Here is a tiny trained network, its code and every weight. The questions are about switching its units off for an input and a target symbol, where a switched-off unit gives its printed mean instead of its output.

import numpy as np


def w(rows, s, z=0):
    codes = np.array(rows[::2]) - 128.0
    scale = np.full(codes.shape[1], s)
    scale[-1] = z or s
    return codes * scale


def norm(h):
    return h / np.sqrt((h * h).mean(-1, keepdims=True) + 1e-5)


def f(y):
    return np.maximum(y, 0)


def softmax(a):
    e = np.exp(a - a.max(-1, keepdims=True))
    return e / e.sum(-1, keepdims=True)


def log_softmax(a):
    a = a - a.max(-1, keepdims=True)
    return a - np.log(np.exp(a).sum(-1, keepdims=True))


def net(x, mask):
    ids = ['ΓΦΨδεζμξσ'.index(c) for c in x.split()]
    T = len(ids)
    res = E[ids] + P[:T]
    u = 0
    for l in range(2):
        q, k, v = (norm(res) @ M[l].T for M in (Q, K, V))
        z = softmax(np.where(np.tri(T) > 0, q @ k.T / 2**0.5, -1e9)) @ v
        res = res + np.where(mask[u], z, O[l][:, -1]) @ O[l][:, :-1]
        u += 1
        y = f(norm(res) @ A[l][:, :-1].T + A[l][:, -1])
        res = res + np.where(mask[u : u + 4], y, B[l][:, -1]) @ B[l][:, :-1]
        u += 4
    return log_softmax(norm(res)[-1] @ U[:, :-1].T + U[:, -1])


Q, K, V, O, A, B = {}, {}, {}, {}, {}, {}
E = w([
[191,102,157,110,133,103,111,191,113,147,64,206],'Γ',
[144,86,133,74,146,175,141,121,206,189,200,155],'Φ',
[104,188,135,99,110,109,122,57,138,171,85,128],'Ψ',
[79,99,76,130,183,37,133,33,91,158,48,135],'δ',
[175,109,176,132,139,77,146,74,113,139,113,69],'ε',
[109,141,148,60,186,104,243,146,98,137,174,162],'ζ',
[125,178,175,128,113,20,166,255,131,75,94,118],'μ',
[108,98,130,149,196,174,154,114,222,53,94,118],'ξ',
[105,56,149,103,97,98,110,208,209,81,77,142],'σ',
],0.022)
P = w([
[240,152,2,79,178,183,132,74,149,91,145,198],'0',
[138,226,72,161,147,234,117,144,180,126,87,168],'1',
[149,119,151,105,111,224,110,115,190,161,148,154],'2',
[68,171,75,183,147,116,100,119,155,196,154,186],'3',
[136,88,41,142,112,149,138,147,123,215,112,69],'4',
[57,103,163,128,123,110,83,122,126,196,142,135],'5',
[100,85,65,167,106,117,147,165,147,237,106,55],'6',
[79,69,109,139,125,114,110,169,134,211,124,64],'7',
],0.0085)
Q[0] = w([
[26,86,99,119,106,148,128,181,138,143,97,141],'0.h0',
[57,68,116,66,238,85,205,128,249,209,2,187],'0.h0',
],0.009)
K[0] = w([
[64,141,106,103,90,93,182,190,167,14,160,74],'0.h0',
[111,143,208,114,84,2,189,198,123,107,161,31],'0.h0',
],0.0078)
V[0] = w([
[207,70,130,243,103,126,58,67,203,111,117,125],'0.h0',
[214,162,218,196,254,146,204,97,75,173,173,100],'0.h0',
],0.0051)
O[0] = w([
[153,162,153,164,165,103,95,96,113,50,88,95,5],'0.h0',
[136,180,181,57,255,147,96,171,115,196,96,109,51],'0.h0',
],0.019,0.0014)
A[0] = w([
[183,3,113,243,72,167,118,94,117,27,127,184,37],'0.n0',
[93,38,80,121,182,143,150,92,136,135,72,98,136],'0.n1',
[176,95,73,89,103,173,130,142,177,128,243,176,3],'0.n2',
[49,80,136,164,153,140,146,174,133,109,155,116,218],'0.n3',
],0.0065,0.0005)
B[0] = w([
[60,173,59,200,144,86,113,153,23,139,181,121,248],'0.n0',
[197,94,254,84,91,142,115,214,118,114,52,144,254],'0.n1',
[101,65,109,63,44,25,104,120,203,2,45,90,207],'0.n2',
[139,155,142,205,133,138,135,74,68,227,145,188,199],'0.n3',
],0.0085,0.0066)
Q[1] = w([
[168,104,122,49,92,130,205,123,148,136,57,1],'1.h0',
[188,149,87,106,156,127,172,150,173,81,136,139],'1.h0',
],0.0079)
K[1] = w([
[134,44,187,41,79,106,146,123,104,115,153,23],'1.h0',
[255,132,194,79,126,188,81,96,116,113,101,43],'1.h0',
],0.0074)
V[1] = w([
[126,186,164,1,67,76,134,72,43,132,142,86],'1.h0',
[130,40,90,115,179,184,82,31,87,155,118,150],'1.h0',
],0.0073)
O[1] = w([
[58,142,144,81,107,130,46,119,185,161,99,111,2],'1.h0',
[110,154,247,191,61,165,189,105,28,101,117,185,99],'1.h0',
],0.013,0.0052)
A[1] = w([
[178,54,104,167,254,69,133,192,96,131,147,91,254],'1.n0',
[179,113,112,141,152,165,203,213,124,110,157,209,178],'1.n1',
[52,118,57,17,153,169,123,195,113,183,150,208,117],'1.n2',
[59,88,100,190,93,87,65,207,145,176,176,89,5],'1.n3',
],0.0074,0.00074)
B[1] = w([
[180,188,72,83,87,115,101,148,143,204,129,65,255],'1.n0',
[92,134,185,49,102,188,150,50,114,132,119,137,239],'1.n1',
[38,96,165,165,76,190,189,128,175,49,191,2,208],'1.n2',
[206,54,206,224,134,126,69,54,169,121,166,111,201],'1.n3',
],0.0099,0.0086)
U = w([
[192,134,141,150,129,189,207,96,112,79,118,42,42],'Γ',
[59,96,167,96,143,229,168,174,120,183,165,131,101],'Φ',
[105,102,67,205,117,110,85,122,91,83,186,146,222],'Ψ',
[114,75,233,130,95,72,180,146,117,121,64,197,121],'δ',
[102,213,128,140,50,160,96,65,181,155,102,144,43],'ε',
[147,138,199,148,185,152,2,162,160,160,123,121,253],'ζ',
[119,102,27,36,151,79,98,127,211,62,85,121,161],'μ',
[214,108,102,40,41,128,181,132,112,193,159,176,165],'ξ',
[203,128,84,148,123,112,124,121,193,183,189,86,35],'σ',
],0.0077,0.0034)

Each question gives the input, a string of symbols that net reads in full, and the target symbol t.
The units are the heads (2 rows each of Q, K, V and O) and the neurons (one row each of A and B). Each row of codes is followed by its name. A weight is (code - 128) times the scale printed after its matrix; where a second scale follows, it is the last column's (O, A, B and U).
mask holds one flag per unit, layer by layer, with each layer's heads first. A switched-off unit (its flag False) gives its mean, the last column of its rows in O or B, instead of its output. The means were averaged over made-up inputs and are rounded, as every weight is.
A unit's drop is (log p(t) with every unit on - log p(t) with that unit switched off) / (log p(t) with every unit on - log p(t) with every unit switched off).
The circuit of an input: a set's keep is (log p(t) with only the set's units on - log p(t) with every unit switched off) / (log p(t) with every unit on - log p(t) with every unit switched off). Starting from all 10 units, units are removed one at a time, each time the one whose removal leaves the highest keep (on an exact tie, the one counted first), for as long as the keep stays at least 0.8.
circuit, biggest first: the units of the circuit, biggest drop first
most important unit: the unit with the biggest drop
top k neurons: the k neurons with the biggest drops, biggest first
top k neurons in layer l: the k neurons of layer l with the biggest drops, biggest first
drop when u is switched off: that unit's drop, to one decimal
input μ Φ ξ ξ Φ ξ, target ξ: top 2 neurons => (0.n3; 0.n0)
input μ ε Γ, target μ: circuit, biggest first => (1.h0)
input Γ δ ξ μ μ ξ Ψ, target σ: circuit, biggest first => (1.h0; 0.n2)
input δ δ ξ μ Γ δ, target μ: circuit, biggest first => (1.h0; 0.n1)
input Ψ σ ξ ζ Γ δ, target Φ: circuit, biggest first => (0.h0; 1.n2)
input ξ ξ ξ ξ μ μ ξ ξ, target σ: circuit, biggest first => (1.h0; 1.n0)
input Φ ξ μ ξ μ μ ξ Φ, target μ: top 2 neurons in layer 0 => (0.n2; 0.n0)
input ξ μ μ ξ Φ ξ, target σ: top 4 neurons => (0.n2; 0.n1; 0.n3; 1.n0)
input δ ξ ζ μ, target ξ: top 2 neurons in layer 1 => (1.n1; 1.n0)
input δ μ ξ, target δ: top 4 neurons => (0.n2; 0.n1; 1.n0; 1.n2)
input μ Φ ξ Γ ξ, target ξ: top 2 neurons in layer 0 => (0.n1; 0.n3)
input ξ μ σ ξ ξ δ, target ξ: top 2 neurons => (0.n0; 0.n3)
input ξ ξ ξ Φ μ, target ξ: top 2 neurons => (0.n1; 1.n1)
input ε δ Γ, target ζ: circuit, biggest first => (0.h0)
input δ δ Φ δ ζ ζ ξ Φ, target Φ: top 2 neurons in layer 1 => (1.n2; 1.n0)
input Φ σ δ ξ δ σ σ μ, target σ: top 2 neurons in layer 0 => (0.n1; 0.n2)
input ζ μ δ σ ξ, target δ: top 2 neurons in layer 0 => (0.n2; 0.n1)
input ε Φ μ μ μ ε, target μ: drop when 1.n3 is switched off => 0.1
input Γ σ ξ Φ ξ ξ, target Ψ: drop when 1.n2 is switched off => 0.0
input Φ Ψ ξ ξ δ Γ ε ξ, target ζ: drop when 0.h0 is switched off => 1.7
input Ψ Ψ ξ δ ξ ξ ζ ε, target ζ: most important unit => 1.h0
